Here is a tiny trained network, its code and every weight. The questions are about switching its units off for an input and a target symbol, where a switched-off unit gives its printed mean instead of its output.

import numpy as np


def w(rows, s, z=0):
    codes = np.array(rows[::2]) - 128.0
    scale = np.full(codes.shape[1], s)
    scale[-1] = z or s
    return codes * scale


def norm(h):
    return h / np.sqrt((h * h).mean(-1, keepdims=True) + 1e-5)


def f(y):
    return np.maximum(y, 0)


def softmax(a):
    e = np.exp(a - a.max(-1, keepdims=True))
    return e / e.sum(-1, keepdims=True)


def log_softmax(a):
    a = a - a.max(-1, keepdims=True)
    return a - np.log(np.exp(a).sum(-1, keepdims=True))


def net(x, mask):
    ids = ['αγζηθπτψ'.index(c) for c in x.split()]
    T = len(ids)
    res = E[ids] + P[:T]
    q, k, v = (norm(res) @ M[0].T for M in (Q, K, V))
    z = softmax(np.where(np.tri(T) > 0, q @ k.T / 4**0.5, -1e9)) @ v
    res = res + np.where(mask[0], z, O[0][:, -1]) @ O[0][:, :-1]
    y = f(norm(res) @ A[0][:, :-1].T + A[0][:, -1])
    res = res + np.where(mask[1:17], y, B[0][:, -1]) @ B[0][:, :-1]
    return log_softmax(norm(res)[-1] @ U[:, :-1].T + U[:, -1])


Q, K, V, O, A, B = {}, {}, {}, {}, {}, {}
E = w([
[49,17,177,95,115],'α',
[51,131,174,254,132],'γ',
[120,240,75,79,42],'ζ',
[128,163,244,98,149],'η',
[124,203,89,93,45],'θ',
[91,42,153,116,68],'π',
[109,222,101,80,55],'τ',
[17,92,92,114,186],'ψ',
],0.0099)
P = w([
[175,1,63,81,135],'0',
[115,94,159,187,94],'1',
[101,140,153,171,102],'2',
[94,176,135,148,112],'3',
[110,197,117,114,121],'4',
[128,210,115,87,121],'5',
],0.0076)
Q[0] = w([
[129,147,142,178,66],'h0',
[192,112,99,197,255],'h0',
[79,61,128,208,4],'h0',
[30,115,157,94,82],'h0',
],0.0064)
K[0] = w([
[168,146,162,176,192],'h0',
[53,100,18,204,115],'h0',
[254,125,178,130,147],'h0',
[133,112,226,74,210],'h0',
],0.0063)
V[0] = w([
[90,81,1,57,143],'h0',
[125,139,137,99,93],'h0',
[113,169,181,84,102],'h0',
[162,94,75,73,90],'h0',
],0.0092)
O[0] = w([
[136,108,155,70,7,127],'h0',
[139,113,114,54,126,116],'h0',
[52,12,222,171,187,103],'h0',
[98,120,2,131,71,5],'h0',
],0.0066,0.0021)
A[0] = w([
[114,67,134,165,82,174],'n0',
[102,96,170,149,121,77],'n1',
[146,78,148,180,97,137],'n2',
[177,194,132,111,89,76],'n3',
[103,144,135,182,112,150],'n4',
[104,142,124,22,96,151],'n5',
[134,75,4,95,178,135],'n6',
[133,132,97,137,138,91],'n7',
[167,152,163,95,115,122],'n8',
[139,170,100,137,125,100],'n9',
[145,150,106,135,168,90],'n10',
[126,83,92,101,219,254],'n11',
[161,87,157,83,125,88],'n12',
[107,171,139,142,162,130],'n13',
[127,128,118,132,125,64],'n14',
[106,157,115,169,120,111],'n15',
],0.014,0.0037)
B[0] = w([
[151,92,108,56,112,225],'n0',
[133,96,103,124,129,205],'n1',
[85,137,132,92,107,194],'n2',
[167,78,64,74,112,165],'n3',
[164,130,90,85,112,251],'n4',
[98,164,185,173,139,254],'n5',
[186,144,69,94,125,164],'n6',
[114,137,152,141,135,131],'n7',
[129,58,128,85,120,146],'n8',
[110,86,131,102,106,150],'n9',
[168,164,140,67,142,141],'n10',
[237,11,94,106,74,184],'n11',
[147,128,67,85,119,148],'n12',
[109,104,162,137,117,235],'n13',
[112,116,129,131,117,128],'n14',
[145,128,114,124,127,210],'n15',
],0.012,0.0066)
U = w([
[81,173,203,173,186,254],'α',
[113,111,122,119,191,44],'γ',
[138,52,60,43,72,184],'ζ',
[53,39,254,168,30,68],'η',
[144,132,121,149,147,60],'θ',
[178,144,177,115,245,247],'π',
[122,113,120,122,174,47],'τ',
[103,82,113,122,208,65],'ψ',
],0.0091,0.0048)

Each question gives the input, a string of symbols that net reads in full, and the target symbol t.
The units are the heads (4 rows each of Q, K, V and O) and the neurons (one row each of A and B). Each row of codes is followed by its name. A weight is (code - 128) times the scale printed after its matrix; where a second scale follows, it is the last column's (O, A, B and U).
mask holds one flag per unit, heads first, then neurons. A switched-off unit (its flag False) gives its mean, the last column of its rows in O or B, instead of its output. The means were averaged over made-up inputs and are rounded, as every weight is.
A unit's drop is (log p(t) with every unit on - log p(t) with that unit switched off) / (log p(t) with every unit on - log p(t) with every unit switched off).
The circuit of an input: a set's keep is (log p(t) with only the set's units on - log p(t) with every unit switched off) / (log p(t) with every unit on - log p(t) with every unit switched off). Starting from the 12 units with the biggest drops (on a tie, the unit counted first), units are removed one at a time, each time the one whose removal leaves the highest keep (on an exact tie, the one counted first), for as long as the keep stays at least 0.8.
units of the circuit, in order: the units of the circuit, biggest drop first
k most important neurons: the k neurons with the biggest drops, biggest first
drop of u: that unit's drop, to one decimal
input τ ψ τ, target η: units of the circuit, in order -> [h0 n5]
input π ψ ψ γ η, target η: units of the circuit, in order -> [n4 n13]
input τ ψ ψ τ, target η: units of the circuit, in order -> [n5 h0]
input ψ θ γ, target ζ: units of the circuit, in order -> [n4]
input ψ ζ τ τ τ, target α: 3 most important neurons -> [n5 n11 n0]
input γ π ψ θ ζ γ, target η: 3 most important neurons -> [n13 n0 n6]
input ψ ζ α ψ π ψ, target α: 2 most important neurons -> [n5 n0]
input γ τ ψ γ τ ψ, target η: units of the circuit, in order -> [h0 n5 n4]
input γ γ ζ π γ, target α: 2 most important neurons -> [n0 n11]
input ψ τ τ γ, target ζ: 2 most important neurons -> [n5 n4]
input ψ ζ π ψ ψ, target α: drop of n5 -> 0.5
input α γ τ γ ψ α, target η: drop of n5 -> 1.1
input α θ γ ψ α, target η: drop of h0 -> 0.4
input ζ π ψ γ ψ π, target η: units of the circuit, in order -> [n5]
